Look-ups in named tables: a row name and a column name give one cell, copied from the table.

guvaz.csv
,vig,tozeko,bozusu,vikipa,litepu
guzi,152,164,58,108,140
guza,152,102,69,123,101
vimokam,154,76,174,168,140
nuz,110,152,110,88,140
pako,110,158,110,103,148
nid,134,158,93,108,109
somegi,152,170,69,108,144
vabur,152,33,156,193,140
pel,152,170,58,108,140
ripir,152,164,52,108,140
vad,154,158,69,108,174
sek,139,108,69,78,66
vem,152,164,64,108,140
zafitog,164,127,69,163,84

pako, vikipa -> 103
pako, tozeko -> 158
sek, vig -> 139
vabur, tozeko -> 33
pako, bozusu -> 110
vad, vikipa -> 108
vimokam, tozeko -> 76
ripir, tozeko -> 164
pako, vig -> 110
pel, vig -> 152
guzi, vikipa -> 108
sek, litepu -> 66
nid, tozeko -> 158
nuz, litepu -> 140
nid, litepu -> 109
nid, bozusu -> 93
vad, vig -> 154
guzi, tozeko -> 164
Row with the largest vikipa: vabur

risub:
          tad  kuleke  posefa   gud  tivev  vofubi
pob      3.22    5.61    4.18  1.94   1.49    6.17
fak      7.22    6.57    7.90  5.30   6.40    4.16
kuperab  4.12    2.08    2.89  3.27   0.07    5.06
lakif    6.47    2.65    6.77  5.13   7.94    6.75
zup      6.20    5.91    1.13  7.18   4.75    3.41
kov      6.49    4.77    1.10  5.17   5.41    5.54
gamev    4.14    6.42    6.07  2.88   0.54    5.65

lakif, posefa => 6.77
gamev, vofubi => 5.65
lakif, tivev => 7.94
gamev, gud => 2.88
gamev, tivev => 0.54
gamev, kuleke => 6.42
pob, posefa => 4.18
fak, kuleke => 6.57
zup, gud => 7.18
pob, vofubi => 6.17
zup, tad => 6.20
kov, posefa => 1.10
kov, tivev => 5.41
pob, kuleke => 5.61
kuperab, vofubi => 5.06
lakif, tad => 6.47
fak, gud => 5.30
fak, tivev => 6.40
pob, tad => 3.22

zar =
|  | kel | mag |
|---|---|---|
| dedoza | 3302 | 16 |
| rudig | 3396 | -49 |
| mozerof | 6348 | -384 |
| vuz | -4791 | 1630 |
| gaderev | -2119 | 972 |
| gukep | -4732 | 1512 |
| ruros | 3203 | -83 |
| vogi | 706 | 1017 |
| sugozum | -7712 | 2166 |

What is the kel of rudig in zar?
3396
What is the mag of dedoza in zar?
16
What is the kel of mozerof in zar?
6348
What is the mag of gukep in zar?
1512
What is the kel of dedoza in zar?
3302
What is the mag of vuz in zar?
1630
What is the kel of vogi in zar?
706
What is the mag of gaderev in zar?
972
What is the mag of rudig in zar?
-49
What is the mag of ruros in zar?
-83
What is the kel of ruros in zar?
3203
What is the kel of vuz in zar?
-4791
What is the kel of gukep in zar?
-4732
What is the mag of vogi in zar?
1017
What is the mag of sugozum in zar?
2166
What is the kel of gaderev in zar?
-2119
What is the kel of sugozum in zar?
-7712
What is the mag of mozerof in zar?
-384

fus =
	valot	botisug	ras	digut	pamab	kotido	nak	nitu
kuvope	-0.8	-0.2	-0.1	-0.6	-0.2	0.6	0.4	0.2
kopabus	0.3	0.1	-0.4	-0.1	-0.1	-0.3	-0.2	0.1
kazeko	0.4	-0.3	-0.3	-0.1	-0.2	0.1	-0.8	-1.0

kazeko, botisug -> -0.3
kopabus, valot -> 0.3
kazeko, ras -> -0.3
kopabus, nitu -> 0.1
kazeko, nitu -> -1.0
kopabus, digut -> -0.1
kuvope, pamab -> -0.2
kuvope, kotido -> 0.6
kuvope, valot -> -0.8
kopabus, ras -> -0.4
Which row has the largest valot? kazeko

ruv =
         dume  rilelur  lotivid   vir  voduzak  bupom  zapo  todaran   pim
nit       159     -210       19  -134     -156    -85   656      431  -417
vusibun  -713       52     -294   305     -102     38    28      340  -446
fumoz    -737      165     -331   339      -47     34  -170      196  -368
bif      -155      -23       81  -225       29   -174    88      128    34
rogamut   378      310     -352   113      139   -288  -383     -212   144
pulunoz  -225       -9      157  -298       33   -239   150      127   276
vezi     -132      -41       -2   -74       17    -93   -65      -44    43
mep        10      -93       10   -30      -56    -52   -49      -11   -71
baned    -303      121      -73   119      114   -137   -75       17  -166
kufi       18      132      -60   -16       87   -227   310      290   -84
sanafur    68      -68     -129    35      -24    -24    18      -35   -43
tapu      167     -236       20   -93     -108   -154   695      505  -393

rogamut, pim -> 144
bif, pim -> 34
vusibun, pim -> -446
kufi, vir -> -16
pulunoz, dume -> -225
vusibun, voduzak -> -102
sanafur, lotivid -> -129
bif, lotivid -> 81
nit, lotivid -> 19
nit, dume -> 159
mep, vir -> -30
fumoz, vir -> 339
vusibun, lotivid -> -294

